Input: array([116, 150, 119, 130])
Output: 150, 116

Input:
array([[132, 130, 129, 139],
       [134, 131, 130, 150]])
Output: 150, 129

Input:
array([[122, 125, 106, 151, 127],
       [145, 138, 158, 138, 135],
       [144, 125, 111, 144, 132]])
Output: 158, 106

Input: array([119, 141, 151, 123, 124, 136])
Output: 151, 119

Input: array([131, 147, 127, 129, 158, 144])
Output: 158, 127

Input:
array([[125, 132, 132, 144, 150, 141],
       [158, 141, 121, 122, 130, 146],
       [116, 154, 120, 118, 141, 114]])
Output: 158, 114

Input:
array([[106, 126, 141, 134, 122],
       [148, 117, 143, 153, 124]])
Output: 153, 106
---
[104 128 158 118 153] ⇒ 118

[[124 120 119 112 135 135 141]
 [123 115 130 156 132 119 119]] ⇒ 135

[148 125 116 155 121] ⇒ 155

[[102 148 115 133]
 [115 121 139 120]] ⇒ 115

[126 132 138 128 142 132 151] ⇒ 132

[ 99 147 127 136 119] ⇒ 136

[121 117 127 104] ⇒ 127

[115 135 150 131] ⇒ 150

[[125 104 108 112 129 150 137]
 [111 117 130 145 132 125 140]] ⇒ 150

[127 131 130 153] ⇒ 130
---
Q: [129 151 138 130 153]
A: 129
Q: [121 131 127 124 101 130 137]
A: 121
Q: [115 158 124 130]
A: 115
Q: [120 125 113 100 123 132]
A: 120
Q: [121 106 109 130 116 122 133]
A: 121
Q: [128 142 136 124 152 130]
A: 128
---
[[132 126 114 130 144 106]
 [115 136 125 142 118 115]
 [135 131 133 124 113 128]] 124

[[118 135 122 119 128 122 133]
 [138 130 111 111 128 151 120]
 [114 145 119 144 140 137 145]] 140

[[108 103 145 156 141]
 [114 116 122 143 106]
 [148 117 143 149 101]] 143

[[116 106 137 146 132]
 [149 146 113 148 135]
 [148 142 138 154 140]] 138

[[117 107 106 125]
 [130 136 137 119]
 [129 135 137 128]] 135

[[128 110 134 130 141 131 115]
 [121 148 127 116 151 134 112]
 [143 129 134 130 147 146 150]] 147

[[126 152 139 132 125]
 [114 127 122 136 131]
 [143 128 136 121 139]] 136

[[114 135 140 141 143]
 [108 114 116 127 115]
 [128 137 102 130 134]] 102

[[122 124 129 135 145]
 [115 127 142 110 153]
 [135 130 112 116 137]] 112

[[135 102 128 124]
 [118 121 126 109]
 [129 133 128 128]] 133
---
[123 125 150 113] => 113, 123

[[129 133 156 127]
 [128 129 132 126]] => 127, 128

[134 129 108 152 147] => 147, 134

[121 145 117 151 140] => 140, 121

[118 104 156 106 124] => 124, 118

[122 114 152 148] => 148, 122

[130 145 108 112  98 125 125] => 125, 130

[128 130 129 128 127 100 131] => 131, 128

[122 146 133 119 152] => 152, 122

[154 129 157 139] => 139, 154
---
[[143 133 109 151 124]
 [121 125 132 127 131]
 [136 124  98 153 127]] value 133

[[130 120 121 141]
 [132 125 136 116]
 [128 131 138 106]] value 120

[[155 122 144 136]
 [133 139 134 102]
 [130 117 140 131]] value 122

[[132 139 151 130 123 139]
 [133 118 120 104 121 142]
 [130 135 154 128 124 131]] value 139

[[118 132 116 122 145]
 [121 126 116 122 151]
 [121 132 116 122 156]] value 132

[[124 120 140 134 105 125]
 [126 115 132 141 115 124]
 [129 140 116 117 153 131]] value 120
---
136	101	105	150 yields 136
157	132	146	116	153	114	125 yields 157
133	116	104	124	112	108 yields 133
127	134	123	105	129	141 yields 127
141	102	100	140	123	146 yields 141
108	113	124	150 yields 108
---
[110 150 121 130]	130, 110

[105 142 106 157 124 135]	135, 105

[140 134 153 120]	120, 140

[139 127 126 154 140 106 140]	140, 139

[[140 125 106 110 150 119 123]
 [127 140 129 132 131 144 135]]	123, 127

[[115 137 113 128 107 116 127]
 [144 130 131 135 130 143 139]]	127, 144

[129 126 106 127]	127, 129

[102 131 130 135 128 153 118]	118, 102
---
[[137 107 132 110 122 127]
 [128 128 138 122 128 137]]: 107

[[138 137 153 133 116 136]
 [125 121 147 124 102 128]]: 137

[[135 121 133 126 136]
 [143 129 100 150 125]]: 121

[[128 106 131 128]
 [152  99 126 133]]: 106

[[ 99 145 144 157 135]
 [120 142 121 129 141]]: 145

[[149 111 104 111]
 [114 126 106 131]]: 111

[[106 123 124 123 103  98]
 [116 123 121 135 130 113]]: 123

[[126 127 126 127 130]
 [110 120 116 111 151]]: 127

[[113 139 114 146 110 158 117]
 [157 119 118 126 158 112 132]]: 139
